Below are the code and all the weights of a small trained network. Each question names an input and a class and asks about switching units off, where a switched-off unit gives its printed mean instead of its output.

import numpy as np


def w(rows, s, z=0):
    codes = np.array(rows[::2]) - 128.0
    scale = np.full(codes.shape[1], s)
    scale[-1] = z or s
    return codes * scale


def norm(h):
    return h / np.sqrt((h * h).mean(-1, keepdims=True) + 1e-5)


def f(y):
    return y / 2 * (1 + np.tanh(0.7978845608 * (y + 0.044715 * y**3)))


def log_softmax(a):
    a = a - a.max(-1, keepdims=True)
    return a - np.log(np.exp(a).sum(-1, keepdims=True))


def net(x, mask):
    res = np.array(x, float).reshape(1, 6) / 4 @ E
    u = 0
    for l in range(2):
        y = f(norm(res) @ A[l][:, :-1].T + A[l][:, -1])
        res = res + np.where(mask[u : u + 7], y, B[l][:, -1]) @ B[l][:, :-1]
        u += 7
    return log_softmax(norm(res)[-1] @ U[:, :-1].T + U[:, -1])


A, B = {}, {}
E = w([
[83,146,63,39,124,120,229,125,94,151,96],'x0',
[66,90,140,81,144,215,117,105,234,146,107],'x1',
[119,147,148,119,214,157,127,162,86,51,78],'x2',
[39,188,132,114,26,143,76,165,117,51,139],'x3',
[112,107,68,189,147,149,149,177,138,107,159],'x4',
[110,155,77,128,176,142,111,3,103,113,193],'x5',
],0.0054)
A[0] = w([
[123,135,155,180,151,145,115,66,130,126,141,148],'0.n0',
[184,163,131,133,228,104,158,130,171,194,130,69],'0.n1',
[142,162,139,99,120,105,89,51,122,155,69,45],'0.n2',
[150,170,109,196,85,142,172,82,156,143,88,3],'0.n3',
[171,142,255,37,84,101,116,54,105,141,99,33],'0.n4',
[93,70,36,248,125,159,202,171,160,84,176,60],'0.n5',
[113,95,85,175,21,113,111,83,135,226,129,69],'0.n6',
],0.0059,0.0043)
B[0] = w([
[101,140,96,136,166,105,139,83,124,150,121,187],'0.n0',
[120,136,120,82,1,184,51,161,86,84,145,201],'0.n1',
[199,162,151,123,179,140,179,124,171,112,143,116],'0.n2',
[185,57,197,116,187,72,142,133,167,168,86,75],'0.n3',
[162,202,137,116,198,168,167,243,173,122,201,191],'0.n4',
[204,231,218,33,169,146,149,156,164,139,164,252],'0.n5',
[144,21,109,45,173,45,111,160,176,36,136,236],'0.n6',
],0.009,0.0024)
A[1] = w([
[134,124,128,116,205,150,111,140,94,28,49,3],'1.n0',
[184,171,80,176,115,23,148,166,80,132,115,45],'1.n1',
[80,98,132,124,141,182,134,124,203,165,99,69],'1.n2',
[114,151,75,69,118,110,195,127,121,154,79,58],'1.n3',
[161,106,190,169,80,98,182,209,184,148,2,109],'1.n4',
[149,118,191,204,141,122,65,111,168,120,139,87],'1.n5',
[213,59,112,127,171,171,136,121,99,192,104,116],'1.n6',
],0.0089,0.0042)
B[1] = w([
[177,27,126,69,75,38,114,125,208,155,188,163],'1.n0',
[118,85,222,145,122,189,162,84,157,133,107,206],'1.n1',
[187,110,244,197,102,112,185,89,50,117,129,184],'1.n2',
[117,109,126,194,172,114,70,195,129,189,121,177],'1.n3',
[130,156,52,133,175,123,121,42,120,108,157,254],'1.n4',
[81,118,93,104,149,115,181,204,89,212,80,176],'1.n5',
[52,186,128,110,59,136,81,181,145,44,115,171],'1.n6',
],0.011,0.0057)
U = w([
[171,29,134,67,122,37,125,122,181,112,165,218],'0',
[131,107,251,176,124,168,198,63,102,114,123,171],'1',
[180,246,157,84,187,155,158,184,164,130,169,155],'2',
[61,104,97,166,189,115,111,196,86,249,100,109],'3',
[80,179,116,102,14,172,62,150,116,54,114,80],'4',
[140,167,36,156,209,129,133,4,128,101,136,144],'5',
[169,146,114,122,107,135,146,93,135,149,100,4],'6',
],0.014,0.0033)

Each question gives the input, the list of numbers given to net, and the class t.
The units are the neurons (one row each of A and B). Each row of codes is followed by its name. A weight is (code - 128) times the scale printed after its matrix; where a second scale follows, it is the last column's (A, B and U).
mask holds one flag per neuron, layer by layer. A switched-off neuron (its flag False) gives its mean, the last column of its row in B, instead of its output. The means were averaged over made-up inputs and are rounded, as every weight is.
A unit's drop is (log p(t) with every unit on - log p(t) with that unit switched off) / (log p(t) with every unit on - log p(t) with every unit switched off).
The circuit of an input: a set's keep is (log p(t) with only the set's units on - log p(t) with every unit switched off) / (log p(t) with every unit on - log p(t) with every unit switched off). Starting from the 12 units with the biggest drops (on a tie, the unit counted first), units are removed one at a time, each time the one whose removal leaves the highest keep (on an exact tie, the one counted first), for as long as the keep stays at least 0.8.
units of the circuit, in order: the units of the circuit, biggest drop first
unit that matters most: the unit with the biggest drop
top k neurons: the k neurons with the biggest drops, biggest first
top k neurons in layer l: the k neurons of layer l with the biggest drops, biggest first
input [-1,-4,-7,5,2,-4], class 0: unit that matters most : 0.n6
input [6,-1,6,2,-5,-3], class 0: top 4 neurons : [1.n0, 0.n5, 1.n5, 0.n0]
input [6,-3,-1,-7,-2,-4], class 4: top 2 neurons in layer 0 : [0.n1, 0.n0]
input [-5,-4,-6,8,-8,8], class 2: units of the circuit, in order : [0.n4, 0.n2]
input [5,4,-7,3,2,-8], class 5: top 2 neurons in layer 1 : [1.n4, 1.n0]
input [-5,-2,7,7,8,-7], class 2: top 4 neurons in layer 0 : [0.n6, 0.n5, 0.n1, 0.n0]
input [-2,-5,-6,2,7,-2], class 2: top 2 neurons : [0.n5, 1.n0]
input [3,-2,-8,8,6,-2], class 0: top 2 neurons in layer 0 : [0.n6, 0.n1]
input [-7,-5,3,2,8,8], class 2: top 2 neurons : [0.n5, 1.n4]
input [-8,6,5,0,6,-4], class 3: top 3 neurons : [1.n5, 0.n6, 1.n1]
input [-1,6,-4,2,-4,-3], class 1: top 2 neurons in layer 1 : [1.n2, 1.n0]
input [-7,1,-2,-7,-5,-5], class 3: top 2 neurons : [1.n5, 0.n5]
input [-8,-2,-7,7,-8,-7], class 2: top 3 neurons : [0.n4, 1.n0, 0.n1]
input [-6,-5,7,0,7,-4], class 0: top 2 neurons : [1.n0, 0.n4]
input [8,4,-2,2,3,3], class 3: units of the circuit, in order : [1.n3]
input [-3,7,7,-2,3,5], class 0: top 2 neurons : [1.n0, 1.n1]
input [-7,-5,-4,-5,-4,-6], class 3: top 2 neurons in layer 1 : [1.n5, 1.n2]
input [2,1,-4,-8,7,-5], class 4: top 3 neurons : [1.n6, 0.n1, 0.n4]
input [8,-7,0,-3,-3,-2], class 3: top 2 neurons : [1.n3, 1.n2]
input [-2,-8,6,-4,8,4], class 1: units of the circuit, in order : [1.n1]
